In the rows, zero is written as 128.
Each row of numbers stands for one thing and depends on some of the facts below. Use the named rows to name the rest.

Facts:
skupir	skinonek	sketristim; vimir	skinonek	vutoplin; skega	skinonek	kletrok
puza	skinonek	rufo; kletrok	skinonek	tudri; mitru	skinonek	veburel
brepom	skinonek	kefle; rufo	skinonek	lofliri; tukle	skinonek	fisil
gapegram	skinonek	klozi; vavun	skinonek	mitru; kedram	skinonek	vores
pubru	skinonek	zovudrun; kemem	skinonek	tutrun; brorin	skinonek	brufun
grutrona	skinonek	skuzos; nepilik	skinonek	skupir; stagren	skinonek	niste
flokle	skinonek	bevek; paflo	skinonek	vevisos; tudri	skinonek	ratol
vevisos	skinonek	graril; restol	skinonek	plagratror; ratol	skinonek	grogrun
gakom	skinonek	zabus; fupu	skinonek	nisale; skadra	skinonek	norar
drelim	skinonek	dratom; nonar	skinonek	neplas; gifi	skinonek	flokle
fledon	skinonek	drelim; telas	skinonek	vigrem; mubrel	skinonek	bebimir
madrir	skinonek	poste; dostu	skinonek	restol; skolek	skinonek	vimir
steli	skinonek	drutribrin; bripal	skinonek	zetram; stopa	skinonek	biplu
brafodrus	skinonek	puza; bavu	skinonek	plefir; niste	skinonek	vavun
veburel	skinonek	pubru; lofliri	skinonek	kestul; fisil	skinonek	bripal
biplu	skinonek	kludal; zosker	skinonek	grutrona; sigosa	skinonek	skadra
brola	skinonek	stugron; nikal	skinonek	skolek; drutribrin	skinonek	paflo
fenos	skinonek	zosker; fikler	skinonek	stopa; gunis	skinonek	gelek
grogrun	skinonek	fikler; skupir	tragatak	plefir; skupir	tragatak	zovudrun
skupir	tragatak	gakom; skupir	tragatak	klozi; skupir	tragatak	brufun
rufo	tragatak	skadra; rufo	tragatak	fledon; rufo	tragatak	nisale
rufo	tragatak	bavu; rufo	tragatak	vavun; rufo	tragatak	fenos
gapegram	tragatak	nonar; gapegram	tragatak	zosker; kedram	tragatak	zapi
kedram	tragatak	plefir; kedram	tragatak	vigrem; kedram	tragatak	trugo
kedram	tragatak	nikal; kedram	tragatak	ratol; kedram	tragatak	drutribrin
restol	tragatak	fisil; restol	tragatak	puza; stemen	tragatak	tukle
stemen	tragatak	plukil; stemen	tragatak	breplas; stemen	tragatak	biplu
stemen	tragatak	plagratror; stemen	tragatak	gifi; stemen	tragatak	kludal
drosik	tragatak	zabus; drosik	tragatak	skuzos; drosik	tragatak	sketristim
drosik	tragatak	plagratror; vutoplin	tragatak	fupu; vutoplin	tragatak	brorin
vutoplin	tragatak	bripal; vutoplin	tragatak	puza; telas	tragatak	brepom
telas	tragatak	grogrun; telas	tragatak	biplu; telas	tragatak	mitru
telas	tragatak	plagratror; telas	tragatak	gakom; dostu	tragatak	nisale
dostu	tragatak	poste; dostu	tragatak	kletrok; vesazan	tragatak	fledon
vesazan	tragatak	sigosa; vesazan	tragatak	gifi; vesazan	tragatak	bripal
vesazan	tragatak	brufun; skolek	tragatak	tukle; skolek	tragatak	paflo
skolek	tragatak	skadra; skolek	tragatak	nikal; skolek	tragatak	mitru
skolek	tragatak	flokle; skolek	tragatak	tutrun; bevek	tragatak	sigosa
bevek	tragatak	niste; gunis	tragatak	kemem; gunis	tragatak	mubrel
gunis	tragatak	lofliri; gunis	tragatak	skega; gunis	tragatak	veburel
gunis	tragatak	fikler; gunis	tragatak	brafodrus; zetram	tragatak	pubru
zetram	tragatak	gelek; zetram	tragatak	gifi; zetram	tragatak	nepilik

Some things and their rows:
plagratror: [108 103 128 167 127 106 177 102  92 124 102 106 145  94 168 107]
kemem: [118 113 105 124 139 102 181 120  87 104 105  88 162  90 151 119]
gifi: [106 117 111 138 128 101 179 121  77  98  97 101 155 104 141 110]
trufe: [117 105 107 143 129 106 183 106  93 117  95  97 145  98 155 114]
zapi: [119 112 124 140 133 103 185 112  97 119  95 103 140 101 152 112]
skolek: [124 108 111 155 131 104 182 107  87 115 104  92 130 106 150 118]
zosker: [106 106 108 138 126 112 176 101  92 118  98  96 143  91 153 108]
tudri: [160 101 120 159 100 150 207 125 112  95  36 114 174  99 176 141]
zetram: [123  96 111 170 130 106 171  92  88 116 103 104 129 100 166  99]
veburel: [120  93  80 139 155  76 213 133 142 150 109 119 194 138 155  90]
trugo: [118 112 120 139 134 102 185 111  96 119  95 105 139 100 152 112]
fisil: [100 105 107 142 140 103 176 105  89 109  92  96 140 100 162 119]
neskegi: [115 105 106 144 128 106 183 104  95 116  93 100 144  96 154 116]
grogrun: [155  86 141 148 113 123 211  94  85  97  55 138 187 102 151 158]
klozi: [114 103 125 159 135 103 179  99  99 121  95 111 135  99 168 105]
gunis: [133 109  93 129 137 101 181 120  84 103 107  85 152 100 149 126]
kedram: [130 116 106 130 133 102 186 121  84 111  95  95 133 112 139 125]
drosik: [123 102 107 156 123 100 184 113  82 120 102  97 143 104 157 121]
brola: [115 110 101 129 129 107 184 118  84 109  97  94 149 101 141 121]
stagren: [123  92  84 148 163  49 220 161  88 155  51  92 171  84 119  81]
pubru: [111  95  77 150 140  79 211 130 139 142 108 134 191 158 149  79]
skuzos: [108  99 122 166 127 108 175  97  91 127 105 102 139  93 172 109]
vevisos: [109 106 111 143 130 113 170 102  88 114 105  92 134  91 157 113]
tutrun: [112 106 127 166 135 106 184  98 101 125 101 103 139  95 162 110]
bebimir: [116  96 114 156 130 108 180  92 101 124  95 102 139  95 169 106]
kestul: [111  97 115 159 133 113 168  88  95 124 106  97 128  89 172 107]
biplu: [141 116 135 146  79  51 231  70  87  85  74 122 176  92 160 146]
paflo: [105 113 121 150 134 111 175 107  88 112 110  93 135  96 152 115]
mitru: [113  97  96 160 152  67 221 145 121 156  88 115 181 127 139  84]
nepilik: [112 116 104 138 127 103 177 120  79  96  95  98 153 103 140 107]

Rows to name:
A row may be one of the things named above.
[106 116 106 135 135 102 180 121  83  96  93  99 150 103 142 111] -> sigosa
[106 120 114 138 130 105 181 124  77 104 104  93 150 103 138 119] -> tukle
[118 108  94 127 123 107 186 115  83 113  95  90 145 101 139 118] -> gapegram
[112 111 120 152 132 107 184 108  93 116 101  97 142 100 149 115] -> flokle
[160  87 131 133 118  96 214  72  91  89  68 130 192  89 156 159] -> fikler
[105 119 114 136 128 104 181 125  77 104 102  94 150 103 137 118] -> tukle
[159 101 120 160 101 150 206 125 112  96  36 114 174  98 176 140] -> tudri
[161  96 140 147 117 141 209 112 103 100  41 133 173 102 156 149] -> ratol
[104 116 107 138 136 106 183 118  86  96  95  93 152 105 136 113] -> fledon
[121  89  93 165 166  50 215 147  96 151  51 103 167  89 131  72] -> niste
[116 100 117 165 129 104 174  96  95 114  96 111 142  96 165  94] -> gelek
[123 101 108 154 125 103 185 112  83 121 103  98 143 105 158 121] -> drosik
[107 116 105 140 137 106 188 118  88  99  98  89 152 103 134 117] -> bavu
[105 119 106 139 136 108 184 115  85  98 101  89 146 102 131 118] -> fenos
[122  88  92 165 168  53 215 148  99 151  51 103 169  89 131  71] -> niste
[105 118 107 138 134 108 184 116  85  96 101  88 146 100 134 120] -> fenos
[108 108 110 143 131 111 173 100  85 114 106  92 134  93 157 115] -> vevisos
[148 101 125 135  94  71 225  62  92  91  66 124 172  92 155 152] -> stopa
[104 107 111 150 140 104 173 106  88 104  93 101 140  99 159 111] -> bripal
[108 116 106 134 136 103 179 119  83  96  94  98 150 103 140 115] -> sigosa
[135 109  92 129 139 102 181 120  85 106 107  86 151 101 151 123] -> gunis
[118 112  95 141 132 109 191 114  86 103  99  83 144 105 133 123] -> dostu
[150 121 119 175  92 150 214 135 128  85  36  98 171  98 180 131] -> kletrok
[126 109 109 149 133 103 179 109  87 114  97  99 130 109 153 115] -> skupir
[143 113 138 162  77  50 229  56  98  90  74 124 166  89 175 140] -> kludal
[116 100 118 164 131 106 174  93  93 115  95 110 142  95 163  95] -> gelek
[112 116 104 120 140 109 170 117  80  98 115  85 152  89 148 121] -> brafodrus
[109 112 118 154 136 107 185 108  96 110 100  96 145 101 146 113] -> skadra
[112  92  93 158 147  81 213 121 153 158 110 139 177 160 165  83] -> zovudrun
[108 122 117 128 134 105 182 124  82 107 102  94 142 103 138 118] -> nikal
[111 101 102 146 138 101 180 104  87 112  92  97 136 107 164 121] -> restol
[141 119 136 148  79  51 231  69  91  84  73 122 175  93 160 147] -> biplu
[128 103 107 158 127 101 184 112  81 115 101  97 139 109 155 116] -> stemen
[129 117 105 129 133 101 186 120  84 112  98  95 133 112 140 123] -> kedram
[ 95 109 110 142 140 107 170 104  83 104  98  97 135  97 162 119] -> puza

Now the same things, written a new way:
Known rows:
brafodrus: [119 107 133  87 112  89 178 140  95  58 173 104 167 170 175  98  95 138
 117]
puza: [108 132 152  96  91 125 123 147  74  95 166  96 155 105 170 119 102 144
  77]
restol: [137 120 136 121  72  92 183 168  78  91 203  86 126 131 194 121 104 118
 108]
graril: [117 124 144  92 110  80 141 142 112  98 149 123 159 163 174 114  94 114
  83]
vevisos: [121 109 134  92  99  87 136 137  98  74 147 118 167 169 182 100  95 130
  92]
skadra: [128 115 151  97 136  78 128 155 127 102 131 111 159 168 171 116  88 133
 106]
sigosa: [104 107 151  96 143  88 163 125 101  48 158 120 162 161 189 113 102 137
 129]
bevek: [120 113 165 100 128  86 171 133  90  96 141  95 140 140 189 132 114  94
  83]
niste: [ 71  88 172 145 152  74 146 155  59  93 137 122 134 180 172  92 140 175
  97]
vavun: [ 89  93 155 148 147  79 132 175  82 109 120 116 135 179 166  94 122 169
 105]
flokle: [115 119 148  94 120  83 137 145 118  97 138 118 157 160 166 108  92 130
 105]
gifi: [120  97 153 100 109  91 166 147 142  40 180 100 142 151 172 122 108 143
  93]
zetram: [137 108 150 121  86  66 182 151 109  67 170 105 137 162 196 128  96  96
 100]
vigrem: [111 122 151  92 132  80 141 141 111 109 141 132 149 163 168 116 105 124
  92]
stopa: [129 115 200  82 120 140 149 152 137  85 148 138 164 152 163  93 163 101
  86]
tutrun: [130 110 138  91 112  93 147 165 139  94 169 125 138 181 180 122 107 111
  77]
skuzos: [117 117 153  92  99  99 150 158 120  82 151 111 141 161 165 122 115 123
  63]
klozi: [108 125 154  74 128 113 135 155 121 104 169 122 131 162 181 132 120 104
  73]
gapegram: [112 110 169  81 131 103 209 139  52  93 130  69 154 137 166 123 119 142
 109]
bavu: [131  98 150  84 127 109 128 146 113  77 139 101 152 147 170 112 117 137
  88]
kludal: [122 103 209  86 110 117 131 154 122  90  91 157 148 137 135  66 146  56
  83]
zabus: [124 109 141 100  92  88 160 157 125  87 151 107 143 172 172 103 116 114
  82]
veburel: [ 95 104 121 141 156 111 171 157  83  79 105 117 126 172 174 111 120 135
 111]
kestul: [ 98 146 155  89 110  78 157 160 121  99 173  93 140 168 175 125  87  93
  94]
ratol: [156 137 169  70 158 106 148 129 127 127 131 155 141 171 200  89 136 151
 108]
tudri: [165 131 162  72 155  82 160 140 118 100 120 157 130 152 193  80 138 143
 110]
brorin: [110 107 143 104 113  92 149 144  97  86 155 116 160 145 166  91  91 156
 116]
plukil: [110 125 140 108 105  73 155 153 122  68 153 118 150 167 172 107 111 134
 110]
poste: [137 111 133 113 121  74 152 162 118  95 148 118 150 189 186  96 100 114
  92]
vores: [120 119 149  96 117 107 147 162 126  81 179 112 135 165 178 131 128 113
  65]

Rows to name:
Some rows may be things named above.
[113 116 172 102 129  93 163 136  88  95 140 101 138 137 195 135 115  92
  83] -> bevek
[168 133 160  72 160  85 159 140 120 103 120 156 133 155 195  83 136 144
 110] -> tudri
[ 73 118 128 128 166 143 120 154 101  96  88 132 112 144 176 144 146 111
  90] -> zovudrun
[103 114 146  64 116 107 117 132 112  93 143 113 156 149 175 124 106 126
  86] -> drutribrin
[103 128 157  70 116 104 157 151 102  93 147  84 149 146 172 121 115 115
  84] -> lofliri
[ 97 109 142 142 129 105 125 154  92 112  97 116 115 167 150 111 144 152
  99] -> mitru
[123 142 165 109  73  80 200 154 100  67 162  86 139 158 176 142 108 122
 119] -> drosik
[103 104 154  65 125 113 180 150  77  68 135  91 164 144 175 113 131 153
  91] -> nonar
[151 109 155 119  62  93 170 146 110  45 168 116 130 163 172 143 125 131
 100] -> stemen
[121 112 155  79 130  84 168 124  83 114 152 129 157 148 171 132 111 145
 143] -> kedram
[120 110 155  72 130  83 172 128  74 118 148 117 160 145 173 129 109 135
 134] -> kedram
[103 120 153  74 122 111 141 139 120  96 139  96 147 147 148 118 130 131
 103] -> gakom
[ 86 119 128 126 168 147 121 148 108  93  94 129 115 146 179 149 146 110
  97] -> zovudrun
[105 117 156  74 121 102 160 150 105  96 146  73 150 143 171 121 108 118
  81] -> lofliri
[101  98 156  67 128 112 181 148  80  64 135  92 166 143 168 111 132 154
  90] -> nonar
[ 79  86 177 137 133  90 135 168  57  89 143 108 124 168 157  98 164 194
  82] -> stagren
[120 116 139  97  91  97 152 166 100 100 180  94 139 137 169 104 102 120
  95] -> fisil
[134 122 160 100 102  93 145 143 113 129 128  89 139 144 160 139 120 120
 103] -> skolek
[144  93 159  83 119  99 165 166 105  92 143  72 152 146 187 141 109 136
 110] -> dostu
[127 102 162 117 124  83 173 123  89  84 150 117 147 141 194 130  96 123
 116] -> vesazan
[144 104 160 101 124  82 139 149 107  90 137  91 167 146 192 148  99 139
 103] -> rufo
[ 76 118 128 130 174 145 121 151 103  93  96 130 110 146 181 152 145 106
  96] -> zovudrun
[ 99 105 154  73 127 112 171 145  79  70 127  96 162 144 175 112 128 151
  96] -> nonar
[ 93  98 115 147 146 134 160 164 121  60 122 108 103 161 183 132 130 120
 108] -> pubru
[111 118 154  83 123  92 190 138  78  77 138 101 161 162 169 110  97 139
  91] -> zosker
[100 105 152  72 129 114 180 146  79  73 136  88 164 143 173 112 130 149
  90] -> nonar

